Below are the code and all the weights of a small trained network. Each question names an input and a class and asks about switching units off, where a switched-off unit gives its printed mean instead of its output.

import numpy as np


def w(rows, s, z=0):
    codes = np.array(rows[::2]) - 128.0
    scale = np.full(codes.shape[1], s)
    scale[-1] = z or s
    return codes * scale


def norm(h):
    return h / np.sqrt((h * h).mean(-1, keepdims=True) + 1e-5)


def f(y):
    return np.maximum(y, 0)


def log_softmax(a):
    a = a - a.max(-1, keepdims=True)
    return a - np.log(np.exp(a).sum(-1, keepdims=True))


def net(x, mask):
    res = np.array(x, float).reshape(1, 6) / 4 @ E
    u = 0
    for l in range(4):
        y = f(norm(res) @ A[l][:, :-1].T + A[l][:, -1])
        res = res + np.where(mask[u : u + 5], y, B[l][:, -1]) @ B[l][:, :-1]
        u += 5
    return log_softmax(norm(res)[-1] @ U[:, :-1].T + U[:, -1])


A, B = {}, {}
E = w([
[128,129,128],'x0',
[127,128,127],'x1',
[126,128,127],'x2',
[130,129,129],'x3',
[102,244,127],'x4',
[150,126,251],'x5',
],0.0026)
A[0] = w([
[83,67,96,30],'0.n1',
[176,137,220,160],'0.n2',
[140,231,127,193],'0.n3',
[110,1,44,103],'0.n4',
[130,95,157,7],'0.n5',
],0.0041,0.0014)
B[0] = w([
[228,163,149,160],'0.n1',
[61,106,196,232],'0.n2',
[57,165,98,255],'0.n3',
[200,252,202,253],'0.n4',
[121,75,164,140],'0.n5',
],0.0032,0.0023)
A[1] = w([
[58,2,142,16],'1.n1',
[117,115,118,85],'1.n2',
[160,116,217,165],'1.n3',
[190,97,75,5],'1.n4',
[114,194,108,121],'1.n5',
],0.0054,0.0016)
B[1] = w([
[189,59,104,164],'1.n1',
[96,136,115,128],'1.n2',
[89,85,66,253],'1.n3',
[253,197,167,154],'1.n4',
[120,12,115,231],'1.n5',
],0.0046,0.0027)
A[2] = w([
[160,96,189,8],'2.n1',
[129,102,142,49],'2.n2',
[177,149,208,173],'2.n3',
[254,132,108,142],'2.n4',
[115,121,197,39],'2.n5',
],0.0057,0.0015)
B[2] = w([
[131,77,80,170],'2.n1',
[144,46,136,144],'2.n2',
[106,119,2,206],'2.n3',
[143,202,186,255],'2.n4',
[138,166,84,173],'2.n5',
],0.0045,0.0024)
A[3] = w([
[254,200,124,94],'3.n1',
[74,155,224,6],'3.n2',
[108,242,137,126],'3.n3',
[44,77,137,126],'3.n4',
[129,138,126,81],'3.n5',
],0.0053,0.002)
B[3] = w([
[254,251,182,229],'3.n1',
[25,172,211,162],'3.n2',
[194,38,124,254],'3.n3',
[178,164,127,220],'3.n4',
[133,113,118,128],'3.n5',
],0.0048,0.0029)
U = w([
[216,186,153,255],'0',
[92,152,29,75],'1',
[153,8,165,5],'2',
[47,160,210,134],'3',
],0.017,0.00099)

Each question gives the input, the list of numbers given to net, and the class t.
The units are the neurons (one row each of A and B). Each row of codes is followed by its name. A weight is (code - 128) times the scale printed after its matrix; where a second scale follows, it is the last column's (A, B and U).
mask holds one flag per neuron, layer by layer. A switched-off neuron (its flag False) gives its mean, the last column of its row in B, instead of its output. The means were averaged over made-up inputs and are rounded, as every weight is.
A unit's drop is (log p(t) with every unit on - log p(t) with that unit switched off) / (log p(t) with every unit on - log p(t) with every unit switched off).
The circuit of an input: a set's keep is (log p(t) with only the set's units on - log p(t) with every unit switched off) / (log p(t) with every unit on - log p(t) with every unit switched off). Starting from the 12 units with the biggest drops (on a tie, the unit counted first), units are removed one at a time, each time the one whose removal leaves the highest keep (on an exact tie, the one counted first), for as long as the keep stays at least 0.8.
units of the circuit, in order: the units of the circuit, biggest drop first
k most important neurons: the k neurons with the biggest drops, biggest first
k most important neurons of layer l: the k neurons of layer l with the biggest drops, biggest first
drop when u is switched off: that unit's drop, to one decimal
input [-8,-4,-2,-7,1,0], class 1: units of the circuit, in order => 3.n1; 2.n4; 3.n3
input [-3,1,-8,-7,0,3], class 2: units of the circuit, in order => 3.n1
input [8,-6,-8,3,6,0], class 1: 3 most important neurons of layer 0 => 0.n4; 0.n3; 0.n2
input [-5,-1,2,-2,2,-1], class 1: 2 most important neurons => 3.n1; 3.n3
input [1,-3,3,-8,0,-7], class 0: 2 most important neurons => 1.n3; 0.n2
input [0,4,8,-7,5,-1], class 1: 2 most important neurons => 3.n1; 0.n4
input [-4,0,-7,6,2,1], class 3: 2 most important neurons => 2.n3; 3.n1
input [-3,-7,2,-2,-2,1], class 2: 3 most important neurons => 3.n1; 1.n3; 2.n4
input [5,8,0,6,4,-1], class 1: 3 most important neurons => 3.n1; 0.n4; 2.n4
input [6,4,-3,7,4,0], class 1: 2 most important neurons => 0.n4; 2.n4
input [-8,-1,5,0,7,-1], class 1: 2 most important neurons => 3.n1; 0.n3
input [-8,-6,8,-8,6,1], class 3: drop when 1.n3 is switched off => 0.8
input [-1,-3,0,7,2,-3], class 1: drop when 3.n1 is switched off => 0.2
input [6,7,-3,6,6,-3], class 1: drop when 3.n1 is switched off => 0.2
